Each row of numbers belongs to one of the elements below and depends on some of the facts about them. Some rows are named. Which element is each other row?

Known rows:
[  2   7 -13  -4   1 -21  -3 -10  -9 -11  31  -8  -7  17  -5  17  22   9
   6  -3 -10 -18  17   0 -14  -8  -7   9] -> tabok
[-20  16   6 -21  -8   6   1   0 -27  -5   8  -9  -1  -3  -8   8   2  11
   2 -15  -2  -6  -9   0 -26 -18 -14 -16] -> graka
[  6   6 -10  -2   3 -25  -4 -10 -11 -10  28 -10  -4  20  -5  18  18  13
   7   1 -14 -21  15  -1 -16 -12 -10   5] -> grebru
[ -5   2 -14   1   1 -23  -4 -10 -12  -3  28   0  -9  10  -5  21  25  15
   9  -3  -9 -26  11   5 -11 -10  -2  19] -> kigrar
[ -1   1  14 -22   4  11   2   7 -37  11   3  -9   6  -1  -6 -11 -19   4
  -4 -15   8  19   2  -3  23  -7   2 -12] -> legro
[ 14 -19  10  -7  -6  14  -2  -5   6   5  -8  -8 -11  17  17   1 -22 -15
  11  18 -10  17  -5 -18  26   7  15  -1] -> fitoni
[ 18  -9  30  36 -11  -7   0   6 -10  15 -17   4   7   8  -8  -4   2   1
   6 -25   0   9   8   7  12   8  -3   2] -> tregedrir
[ 22 -13  18  28  -2   4  -4  10  -9  12 -17  16   8   3  -5  -4   3 -13
  -5 -14  -2  12   6  16  17  18  -6  -4] -> stuklaplu
[  9 -18   8  -6 -10  10  -1  -4   6   0   0  -5 -14   7  11  -1 -22 -12
  14   9 -13  18   1 -15  31   9  12   1] -> maklas
[ 27  -8  22  21  -2   6  -3   8 -11  13 -20   7   8  14  -5  -1   0 -21
  -8  -6  -3  15   6  15  13  19  -3  -8] -> vatredi
[ -5   3  17 -11   5   7   1   3 -32  16  -3  -9   8   0  -7  -9 -20  14
   0 -17   8  12   2  -6  21 -15  -5 -13] -> vabus
[-12  -4   9 -13   6  13   0   3 -34  15   2   2   2 -15  -6  -9 -14   8
  -1 -18   9   9   1  -1  28  -8   0  -6] -> bebivu
[-16  23  -5 -15   7   1   8   5   4  -7  -9 -14  18 -19 -10 -18 -13  14
 -13  -2  27   5  -6  -5 -13 -13   0 -12] -> flipek
[ 11  16 -18   5  16 -30   1  -5  20 -10  10 -10  15   6  -3 -10   8  19
  -7  16  19 -13  17  -7  -4  -9   5  12] -> potu
[  1   4  -7   3  -7   1   6  -6  41 -23 -10 -15  -5 -13  -1  -9 -18  10
   2  27  -2   9 -11 -17  -3   3  10  -4] -> klafa
[-19  15 -11 -15  13  12   4  12  -1  15 -19   0  14 -12   1 -15  -4   7
 -17  13  31  -7 -18   5 -17  -4  12  -2] -> kegrak
[-14  15 -14 -24  12   8   8   7   9  -8  -3  -2  18 -21  -7 -25  -7   0
 -17  -1  28  11  -3  -1 -10  -4  -2 -13] -> pusam

How the elements are related:
griska: uses; plenul: belongs to class; kasak: is of sort
bebivu griska testa; bolem griska stugul; brogupek griska testa; broskom griska vuruk; bubro griska skururor
drige griska rutipo; drige griska kigrar; drogron griska muzostin; drogron griska skedor; drumu griska taflan
fabrul griska lenar; fepal griska tabok; fitoni griska kegrak; fitoni griska gratro; flipek griska tritrego
flipek griska tregedrir; flober griska skururor; flober griska rizos; flober griska kigrar; flufe griska rizos
flufe griska tritrego; flufe griska skedor; fuske griska rizos; fuske griska skedor; graka griska tregedrir
gratro griska daflu; gratro griska stilol; gratro griska kipi; grebru griska rizos; gupas griska milofim
kefal griska stapegil; kigrar griska salamar; kipi griska tritrego; kipi griska fepal; kipi griska skedor
klafa griska kugrul; klafa griska flipek; labran griska flufe; legro griska manel; legro griska drogron
legro griska logre; logre griska skururor; lufleflon griska roklubras; lufleflon griska stotrok; maklas griska skegol
maklas griska plitru; milofim griska kegrak; nedruk griska brufa; nete griska bubro; nete griska kefal
plistogan griska daflu; plistogan griska logre; plitru griska daflu; plitru griska fepal; plodro griska daflu
plodro griska zagru; plodro griska plitru; potu griska rizos; potu griska tritrego; pusam griska zagru
rizos griska muzostin; rozi griska viplol; rutipo griska bebivu; salamar griska rizos; salamar griska muzostin
siflon griska vivus; siflon griska zita; skidol griska dotrus; skupofi griska trusum; stapegil griska skedor
stedri griska stilol; stedri griska dotrus; stoflim griska fabrul; stugul griska stapegil; stugul griska vuvos
suskem griska muvim; tabok griska potu; tabok griska kigrar; testa griska skedak; testa griska kigrar
trebal griska potu; tregedrir griska rizos; tritrego griska zemu; tritrego griska vuvos; trusum griska rizos
tuki griska stedri; vabus griska muzostin; vatredi griska kegrak; vivus griska lenar; vudror griska fotik
vuvos griska zemu; zagru griska fabrul; zemu griska lenar; zubre griska logre; bebivu plenul b
bolem plenul a; brogupek plenul c; broskom plenul a; brufa plenul b; bubro plenul a
daflu plenul c; dotrus plenul c; drige plenul a; drime plenul b; drogron plenul a
drumu plenul b; fabrul plenul b; fepal plenul a; fitoni plenul b; flipek plenul c
flober plenul c; flufe plenul c; fotik plenul a; fuske plenul a; geflesur plenul b
graka plenul a; gratro plenul c; grebru plenul a; gupas plenul a; kefal plenul b
kegrak plenul c; kigrar plenul a; kipi plenul b; klafa plenul c; klino plenul a
kugravo plenul c; kugrul plenul b; labran plenul a; legro plenul b; lenar plenul a
liplus plenul a; logre plenul c; lufleflon plenul b; maklas plenul b; manel plenul a
milofim plenul c; mistel plenul c; muvim plenul c; muzostin plenul a; nedruk plenul b
nete plenul b; platil plenul a; plistogan plenul a; plitru plenul a; plodro plenul a
potu plenul c; pusam plenul c; rizos plenul c; roklubras plenul a; rozi plenul a
rutipo plenul b; salamar plenul b; sekel plenul a; siflon plenul c; skedak plenul a
skedor plenul c; skegol plenul b; skidol plenul a; skupofi plenul b; skururor plenul a
stapegil plenul a; stedri plenul c; stilol plenul b; stoflim plenul b; stotrok plenul a
stugul plenul c; stuklaplu plenul b; suskem plenul b; tabok plenul a; taflan plenul b
tebos plenul b; testa plenul b; trebal plenul c; tregedrir plenul b; tritrego plenul b
trotel plenul c; trusum plenul b; tuki plenul a; vabus plenul b; vatredi plenul b
viplol plenul b; vivus plenul c; vudror plenul b; vuruk plenul c; vuvos plenul a
zagru plenul c; zatror plenul c; zemu plenul b; zita plenul b; zubre plenul b
bebivu kasak 351; bolem kasak 627; brogupek kasak 627; broskom kasak 627; brufa kasak 270
bubro kasak 712; daflu kasak 270; dotrus kasak 627; drige kasak 270; drime kasak 627
drogron kasak 627; drumu kasak 351; fabrul kasak 712; fepal kasak 351; fitoni kasak 627
flipek kasak 351; flober kasak 712; flufe kasak 712; fotik kasak 351; fuske kasak 712
geflesur kasak 270; graka kasak 351; gratro kasak 712; grebru kasak 270; gupas kasak 270
kefal kasak 712; kegrak kasak 351; kigrar kasak 270; kipi kasak 351; klafa kasak 627
klino kasak 627; kugravo kasak 270; kugrul kasak 351; labran kasak 351; legro kasak 351
lenar kasak 627; liplus kasak 351; logre kasak 351; lufleflon kasak 270; maklas kasak 627
manel kasak 712; milofim kasak 270; mistel kasak 351; muvim kasak 627; muzostin kasak 270
nedruk kasak 627; nete kasak 270; platil kasak 270; plistogan kasak 351; plitru kasak 712
plodro kasak 627; potu kasak 270; pusam kasak 351; rizos kasak 712; roklubras kasak 270
rozi kasak 270; rutipo kasak 627; salamar kasak 351; sekel kasak 712; siflon kasak 712
skedak kasak 270; skedor kasak 270; skegol kasak 351; skidol kasak 270; skupofi kasak 627
skururor kasak 712; stapegil kasak 627; stedri kasak 351; stilol kasak 270; stoflim kasak 270
stotrok kasak 627; stugul kasak 351; stuklaplu kasak 712; suskem kasak 351; tabok kasak 270
taflan kasak 712; tebos kasak 351; testa kasak 627; trebal kasak 712; tregedrir kasak 712
tritrego kasak 627; trotel kasak 627; trusum kasak 627; tuki kasak 627; vabus kasak 351
vatredi kasak 712; viplol kasak 627; vivus kasak 627; vudror kasak 351; vuruk kasak 712
vuvos kasak 627; zagru kasak 712; zatror kasak 712; zemu kasak 351; zita kasak 351
zubre kasak 351

Which element is each row?
No name comes twice in this set of rows, the named rows included.
[ 22  -6  28  27  -7  -1   1   6  -6  12 -17   5   9  13  -4  -5  -1  -9
   3 -22   2  12  12   6  11   8   0  -2]  kefal
[ 10   5  17  17 -26  -9   1   3  -7 -12  -3  -6  -2  14 -14  12  20  -2
   7 -19 -13   1   3  11 -33   6 -10  -7]  fuske
[-15  -5   6 -12  13  13  -2   5 -17  19  -3  12  10  -8  11 -14 -15 -10
  -4 -25  12   6  -1  -5  17 -12 -12 -10]  zita
[-15  -2   9 -14  14  10   1   5 -11  15   2   8  15  -5  12 -19 -16 -11
   0 -31  18  10   1 -14  18 -16 -13 -10]  zemu
[-11  19 -12 -23  10  11   5  10  -4   8 -13 -10  15  -7  -7 -18  -7   3
 -21  17  29   4 -14   3 -17   0  10 -10]  stedri
[-12  -6   6  -4 -28   1   0 -11   8 -14   6 -14 -23   6   7  19  -3   7
  22   5 -25  -3 -12 -15 -17  -4   2   1]  drogron
[ 16  -8  -4   3  23 -11  -8  -2 -12  27   8   5   7  31  18   1   3  -7
   0   8  11 -13  15  -5  26  -2  14  13]  stilol
[  4   0   5  10 -22   1   3  10  -7  -8   0   5  -7  13 -11  13  28 -21
   2 -16  -4   1   2  18 -33  21   2   3]  plitru
[ -4  -1   5  18 -22  -3   2   8 -12  -2  -5  12 -11  -4  -9  18  31  -6
  11 -22  -2  -3  -1  24 -27  20   5  14]  skururor
[ -4  -1 -18  -2   7 -19  -5  -9 -12  -5  29   5 -11   6   1  20  24   7
   6   0 -11 -24  12   9  -6  -4  -7  18]  skedak
[  6  12   8  37 -12 -16   7  10  18  -2 -27  -3  10 -10 -18 -12  12  17
   0  -7  19   0   4  10 -19   9  13  10]  rizos
[ 20 -10  -6   0  26 -16  -8  -8   5   5  24   7  11  18  11  -7   2 -12
  -2  -5   1  -1  26  -7  30  -6 -12   3]  stoflim
[ 24  -6  -1   0  18 -16  -8  -9 -13   8  20  -4   4  24   0   0   1   5
  -3   4  -1   1  25  -5  34  -2   0   2]  nete

Now the same elements, written a new way:
Named rows:
[ -9  -3   9   2  -3 -10  -2   7   7   7   7   0  -5 -12  -1   4   5   3
  10   2   9   1   0  -5   0 -10  -7   0  -5  20  -4   2   7  -9  -5   4] -> mistel
[ -1   1   2  -6   9 -12   3   8   3   4   6  -8  -3  -2   2   4  12   3
  -5  13   4  11  -7  12  -6  -2 -13   5 -13   6   3  -3  -6   2   4   5] -> suskem
[ -7  -4   3   4   6  -4   4  -3   7   1   2  -4   2  -6 -29  -3  -6   8
   5  -6  13   1  -2 -12   1  -3  -4  -7  15 -11  -6  11   0 -12  -2  -2] -> kugravo
[  7  -2  -4   1  -8   9  -8   1  -6   0   6   6  10   4   9  -9  -3  -2
 -10   0  -8  -2   6   5   4  -9   9  -3   0  10   2 -10   0   2  -6  -2] -> klino
[ -8   0   4   1   1  -1 -12   2   4  -4  -2  -2  -7  -8   4   4  -3  -2
  20 -12  -1 -14   0 -16   7   6  -5  -1   1  -4  -5   8   1  -7   2  -1] -> trebal
[  6  -3  -4  -4 -14   5 -12   2  -4  -5  11  10   6  -2  16  -7   1  -2
  14   6  -4 -14   9  -7   7   7   6   0   4   0   1  14 -16   5   3 -14] -> sekel
[ -6  -3   7   2   7   4  -4  -6   4  -1   2   1   1  -5 -27  -2  -5  11
  13  -7  15   3  -3 -12  -1  -4   0 -10  19  -5  -9  15   5 -10  -1  -6] -> milofim
[ 11  -1  -7  -1  -7   6   3 -11   3  -7   2  13   8  -3  -4  -8  -3   5
  -2   0   6   0  13  -5  -1  -2   8  -8  11 -11  -5  14 -10   2   6 -11] -> gupas
[-10  -3  12   3  -8  -5  -6   1   3   9   8   4  -4  -8 -10   9   5   8
  20   7  13   3  -2 -11  -2  -9   0   2   4  29  -2   9  22  -2  -3  -1] -> kegrak
[  1  -1   2  -5   5  -5  10  14   7   6   9  -4  -1   2  -5   8  13  -1
  -5   8   4   7  -7  12  -6   3  -8   5  -8   9   2 -12   2   2  -7   3] -> zita
[  0   3   4  -3   5 -13   4  -3   0   4  -8  -1 -10  -1   8   9  10   2
  -5  10  -2  15  -4  16  -8   0  -9   5 -11   4   6  -1  -2   2   7  10] -> zubre
[ 10   1  -7   2 -13 -11  13  -2   6  -1  -4  11  -2 -12  29  -1   2  -9
  -9   3  -1  -6  15  -1   0  -6   6   7 -20  10   0   0   0   4   5  10] -> graka
[  1   4   5  -3  15  12 -15   0  -7   2  -6  -2   0  15  -3   3   0   1
  -9  -2 -12  17  -8  22  -4  -2  -5  -7   2  -3   4 -18   0  -3  -4  -1] -> maklas
[  2   1   3  -6   9 -13   2   8   3   4   7  -7  -3  -2   1   3  11   6
  -5  13   4  11  -9  13  -6  -2 -12   3 -12   7   3  -4  -8   3   4   3] -> drumu
[  6   1 -10   3  -6   7  -1  -6  -4  -4  -4   3   8   4  16  -6  -8  -8
 -10  -5  -6  -8   5  -6   3  -8  15   3  -3   8  -1 -12  11   9  -3   1] -> stapegil
[  1   1   2  -7   8 -14   1   7   3   5   6  -7  -4  -1   2   4  12   5
  -5  11   3  11  -8  13  -6  -2 -11   6 -13   7   4  -5  -6   1   4   5] -> vudror
[ 12   0   3  -1 -18  -1  -1  -7   3   1  -5  25  -6  -7  28   5   5  -5
  -1   9  -7   4  20  10  -5  -6   5  -1  -9  13   3   5   1  -4   4  -2] -> plistogan

Rows to name:
No name comes twice in this set of rows, the named rows included.
[  3   1  -4  -6  18  -4   9   1   3  -3   2 -14   6   3 -24  -8   1   7
 -10   1   8  12 -11   7  -4   5 -10  -3   4 -24  -1   3 -19   0   5   2]  lufleflon
[ -1  -3  12  -1   0  -1  -5  10  12   7   6  11  -8 -10   3  11   4  -3
  11  -1   2   3   8   2  -2  -8  -9  -5  -5  17  -7  -5   9 -16 -12  -5]  pusam
[ 11  -2  -6   6 -11  -4  19 -11   2  -4 -12   9   2  -5   5  -9  -8  -2
 -19  -4  -4   2  16   3   0   3   5  -4   2 -25   4  15 -20  -7   5   3]  drige
[ -9   1   8   1  -1  -6 -12  -4  -1  -4 -10  -1 -12  -8  10   1  -6   0
  17  -8  -6 -10   3 -12   8   6  -9  -3  -2  -7   0  13  -7  -8   6   6]  flober
[  6  -2 -10  11 -17  -6  29 -13  -2  -1 -12   6   2  -2  -3  -7  -9  -4
 -19  -2   1  -3  12  -5   0   6  14   1   7 -18   4  16  -9  -1   3   5]  kigrar
[ -3   5  -5  -4   8  -4   1   1  -4  -6  -4 -16  -3   3   4   2   3  -2
   9   0  -2  -8 -11  -6   2  16  -4   9  -4 -13   3   4  -6  13  10   5]  tregedrir
[-10  -2   9   7   2   0 -10   0  -6   7  -7  -3  -2   3  -2  -1  -9   0
 -11  -8  -9   6  -3   4   6 -10  -5  -6   1   4   2 -11   2 -15  -9  12]  brogupek
[ 11   1  -8   0  -2  12  -9   0  -1  -5   0   7   8   3  18  -5  -5  -9
 -11  -7  -9  -7  10  -1   4  -9   9  -2  -5   4  -4 -17   5   3  -5  -3]  bolem
[ -8  -3   9   8  -4   9   7  -8   2   4  -4   5  -2   1 -34   6  -7   6
  14  -7  10   4   2 -11  -3   1   6  -7  29  -7  -4  13  17 -10  -5  -8]  daflu
[  3  -1 -15  11 -16  -5  36 -13  -1  -2  -9  -3   6  -3  -5  -9 -11  -3
 -12  -3   8  -9   9 -14   1   6  18   3   6 -14   1  15   1   9   5   8]  muzostin
[  1   6   2  -4   9  -5   8   1   5   1  -9  -1 -11   0   9  10   9  -4
  -4   4  -1   7  -4   9  -9   2  -6   6 -15   5   1  -7   9   5   5   7]  kipi
[  8   0  -9   1  -4  16  -3   2   0  -3   5   6  10   5  14  -4  -6 -11
 -10  -7  -8  -8   9  -2   3  -6  13   0  -2   7  -5 -21  10   2 -12  -3]  vuvos

The same elements again, as new rows of numbers:
Named rows:
[ -3  -3   3  -7 -17  -4  23  13  20  11  16  -9  -6 -19 -19  16  39  -6
  15  11   6 -20  -4  20 -31   6   5  10  -7  -6  21] -> platil
[-12  20  10 -13  22  -8   2  18  16   7  14  -7   2   9  12   9 -15 -14
  11  11  -6 -21  18 -18  11 -20   5  10 -12  -7  26] -> graka
[ 14 -23  -4  21   8  -5  17 -30 -11 -25  11  12  27  -9  11 -11 -15  24
 -19 -19   5  23 -20 -14   1   9  11  -9  -7  17  -7] -> klafa
[ -8 -25   0  22  21  -8  15  -7  -6   2  12 -10  30 -19 -12   9  -8  -4
 -13 -22   7  -6 -11 -15   2 -14  10  18   2   8  -1] -> plodro
[-17 -17  17  -7   4  13 -12  13  -2   5  -9   8  23 -18 -15  -8 -10 -20
 -17   6 -16 -28   7  18  10 -11 -30  -6  12   3 -20] -> plitru
[-12 -21  -2  23  21 -11   5  -2   0   3  16   7  29 -23 -14   7  -7  15
  -7 -22  25  -8 -14 -13  -2  -8   7  18   4  15   6] -> klino
[ 13 -23  -4  20  10  -4  11 -33  -4 -30   9  12  28 -13   3 -13 -17  26
 -17 -19   1  24 -18 -12   2   8  11 -12  -9  15  -1] -> brogupek
[ 15   8  -5   0 -19  -1  -2   9   6  13 -12  -9 -32   5 -18  11  40  12
  18   0   5  16   2  21 -27  16  10   2   6 -10  -3] -> geflesur
[-10  16  14 -13  22  -7   1  19  17  10  15  -8  10  12  18   8 -14 -18
   6  12 -11 -21  18 -16  11 -20  10  17 -13 -10  16] -> plistogan
[  3  21  -4 -11   5  -7 -21  18   3  11 -13  -4 -28  28  24   2 -13  -2
  15  -1  -8  16  19 -16  14 -11  10   6   1 -11   4] -> vudror
[ 21 -22  -4  22 -12  -7  20 -33  -9 -27   1   1  28   1  11 -11 -14  28
 -16 -15   3   6 -22 -18   3   8   8   1  -7  12 -10] -> vivus
[ -1 -16   4  -7 -16   2  29   8  18  10  12 -24  -7 -13 -20  18  36 -14
  13  12  -8 -18   3  20 -31   1   8   5 -10  -8  21] -> gupas
[  3  22  -5 -13  11  -1  -3   8 -13  13  -8 -18 -22  28  22   3 -13   2
  16   8  19  15  20 -18  14 -13  10   4  10 -10  -4] -> salamar
[  7  20  -4 -12   6  -5 -20  17   2  11 -13  -8 -23  28  24   2 -12  -8
  13   1 -10  16  19 -15  15 -14  12  11   2 -12  -5] -> zubre
[-10  10   3  -9 -12  13 -18  -1  -1 -22  -6  20   9 -14   6 -19 -13 -12
 -19  15  -9 -19 -17  20   6  14 -30 -19  11  16 -21] -> vuruk
[-10 -24  -1  23  21  -9  13 -12  -5   0  12  -5  29 -21 -15  10 -11   4
  -9 -22  12  -6 -11 -16   2 -11   8  15   2  11   9] -> broskom
[ -2 -15   1  -9 -16   2  27   1  20   5  10 -23  -8 -17 -19  15  31 -11
  16  10  -8 -16   9  20 -30   2   7   0 -11  -8  26] -> drige

Rows to name:
No name comes twice in this set of rows, the named rows included.
[-11  12   2  -6  -6  23  11 -20 -23 -16  -5  16 -10  -1   3 -17 -13 -18
 -22  16  -9 -11  -9  13   8  11 -32 -22  11  23 -20]  flufe
[-12  18  13 -12  23  -8  -3  19  18   6  14  -4   0   8  13   9 -15 -16
   9   9 -12 -17  19 -17  11 -19   8   9 -16  -9  27]  fepal
[ -4 -15   1  -9 -15   3  26  -2  21   3   9 -22 -11 -18 -19  14  28 -11
  16   9  -9 -15  12  20 -30   2   7  -4 -13  -8  29]  tabok
[ -6   5  -3  -3 -20   9 -23  -6 -19   2 -18  -7   5  13 -10 -13  -8 -16
   3   2 -15 -26 -13   3  14   7 -31  -2  13  -9 -21]  fabrul
[-13  17  -5  -6  -9  22 -15 -20 -28   9 -17  -2  -4   3 -13 -12  -9 -17
  -3  -1   5 -11  16  13  14   7 -31 -18  14   2 -21]  tregedrir
[ -8  15  -2 -12  -7  27  18 -30 -23 -16  -1  12  14  -2   0 -18 -14 -16
 -20  19   9 -18  -8  13   8   9 -31 -21  13  23 -21]  rizos
[-13 -24   3  25  25  -9  22   0 -17   8  15  -6  28 -18 -10  17  -2  -9
 -18 -23   8   5 -10 -17   1 -11   4   4  -1  20  13]  stapegil
[  5  -9  -6  23  11  -2  12 -34 -29   8 -11 -19  27   1  -6   5  -6  24
   1 -22  35  26   2 -17  10   3  10   5  12   7 -14]  trusum
[  1  21  -4 -12   8  -7 -24  13  11   1 -15  -1 -29  26  18  -2 -16   2
  18  -6 -12  19  20 -15  15 -11  10   0  -2 -12  17]  bebivu
[ 10  22  -3 -10 -15 -10 -19  16   1   8 -17 -18 -29  31  23   6 -14   7
  17   4 -11  -6   6 -19  15 -11   2  10  -1 -12  11]  zemu

